Here is a tiny trained network, its code and every weight. The questions are about switching its units off for an input and a class, where a switched-off unit gives its printed mean instead of its output.

import numpy as np


def w(rows, s, z=0):
    codes = np.array(rows[::2]) - 128.0
    scale = np.full(codes.shape[1], s)
    scale[-1] = z or s
    return codes * scale


def f(y):
    return np.maximum(y, 0)


def log_softmax(a):
    a = a - a.max(-1, keepdims=True)
    return a - np.log(np.exp(a).sum(-1, keepdims=True))


def net(x, mask):
    res = np.array(x, float).reshape(1, 6) / 4 @ E
    y = f(res @ A[0][:, :-1].T + A[0][:, -1])
    res = res + np.where(mask, y, B[0][:, -1]) @ B[0][:, :-1]
    return log_softmax(res[-1] @ U[:, :-1].T + U[:, -1])


A, B = {}, {}
E = w([
[90,50,198,169,180,152,27],'x0',
[247,140,185,89,127,2,89],'x1',
[129,196,77,180,59,147,27],'x2',
[136,119,111,109,132,136,116],'x3',
[118,126,133,138,121,112,134],'x4',
[130,126,126,130,126,126,127],'x5',
],0.012)
A[0] = w([
[133,67,255,126,174,146,62,163],'n0',
[49,112,115,135,148,114,194,131],'n1',
[162,43,153,114,184,136,226,253],'n2',
[206,73,177,70,134,28,150,157],'n3',
[61,127,79,159,152,190,160,248],'n4',
[158,228,157,145,63,134,82,190],'n5',
[172,151,127,63,73,108,167,158],'n6',
[47,107,92,168,129,174,68,133],'n7',
[94,124,51,175,125,173,117,166],'n8',
[153,167,140,40,146,83,181,203],'n9',
[91,123,104,154,125,167,199,204],'n10',
[76,64,174,158,188,115,32,150],'n11',
[79,72,132,148,179,137,191,130],'n12',
[103,125,104,107,125,112,116,101],'n13',
[92,225,51,134,37,147,170,238],'n14',
[99,110,115,98,155,196,193,197],'n15',
[102,73,161,201,144,220,112,138],'n16',
[180,185,150,186,60,92,14,121],'n17',
],0.0099,0.0062)
B[0] = w([
[102,32,156,176,232,191,63,236],'n0',
[97,117,114,72,108,111,133,174],'n1',
[10,137,254,86,210,97,233,248],'n2',
[206,148,177,176,193,118,123,251],'n3',
[32,146,102,95,29,144,168,226],'n4',
[232,118,43,111,110,98,106,193],'n5',
[139,199,149,117,118,37,128,193],'n6',
[55,205,108,211,91,175,60,209],'n7',
[81,185,127,173,86,195,157,196],'n8',
[162,162,179,123,160,42,167,217],'n9',
[100,105,127,67,101,169,192,194],'n10',
[80,95,109,195,155,202,8,227],'n11',
[37,84,158,115,159,136,149,189],'n12',
[131,128,108,139,107,108,141,130],'n13',
[211,143,82,134,61,182,251,230],'n14',
[59,108,128,12,116,140,197,199],'n15',
[25,142,129,145,94,165,75,212],'n16',
[188,84,44,105,126,103,9,205],'n17',
],0.0076,0.017)
U = w([
[79,129,142,24,113,106,243,249],'0',
[149,254,189,124,221,31,183,94],'1',
[154,165,49,145,55,190,197,252],'2',
[220,148,94,90,56,23,112,88],'3',
[15,50,164,109,159,165,136,102],'4',
[155,60,252,189,228,134,107,68],'5',
[68,210,109,198,71,165,54,104],'6',
[159,41,44,142,179,104,33,49],'7',
],0.0078,0.0018)

Each question gives the input, the list of numbers given to net, and the class t.
The units are the neurons (one row each of A and B). Each row of codes is followed by its name. A weight is (code - 128) times the scale printed after its matrix; where a second scale follows, it is the last column's (A, B and U).
mask holds one flag per neuron, in row order. A switched-off neuron (its flag False) gives its mean, the last column of its row in B, instead of its output. The means were averaged over made-up inputs and are rounded, as every weight is.
A unit's drop is (log p(t) with every unit on - log p(t) with that unit switched off) / (log p(t) with every unit on - log p(t) with every unit switched off).
The circuit of an input: a set's keep is (log p(t) with only the set's units on - log p(t) with every unit switched off) / (log p(t) with every unit on - log p(t) with every unit switched off). Starting from the 12 units with the biggest drops (on a tie, the unit counted first), units are removed one at a time, each time the one whose removal leaves the highest keep (on an exact tie, the one counted first), for as long as the keep stays at least 0.8.
circuit, biggest first: the units of the circuit, biggest drop first
unit that matters most: the unit with the biggest drop
top k neurons: the k neurons with the biggest drops, biggest first
drop of u: that unit's drop, to one decimal
input [8,6,1,5,0,-4], class 7: unit that matters most : n17
input [0,-2,5,7,0,-2], class 2: circuit, biggest first : [n14 n11]
input [8,0,3,5,-3,-5], class 6: top 2 neurons : [n7 n16]
input [0,0,-1,5,-7,-7], class 0: top 3 neurons : [n11 n0 n3]
input [5,-8,1,0,7,-6], class 6: top 2 neurons : [n7 n2]
input [8,7,1,-6,5,5], class 7: top 2 neurons : [n17 n2]
input [0,-7,7,4,1,-7], class 2: top 2 neurons : [n14 n11]
input [-5,1,7,-1,3,-7], class 3: top 2 neurons : [n17 n5]
input [6,1,-3,-3,-4,-5], class 5: top 2 neurons : [n4 n0]
input [2,-2,3,3,4,-5], class 6: drop of n14 : 0.0
input [0,-1,1,-7,-2,-2], class 2: drop of n11 : 0.1
input [-2,-8,8,-8,-4,-6], class 2: drop of n14 : 0.8
input [-1,3,0,-4,-3,-1], class 1: drop of n2 : -0.1
input [-3,0,7,-2,0,5], class 2: circuit, biggest first : [n14]
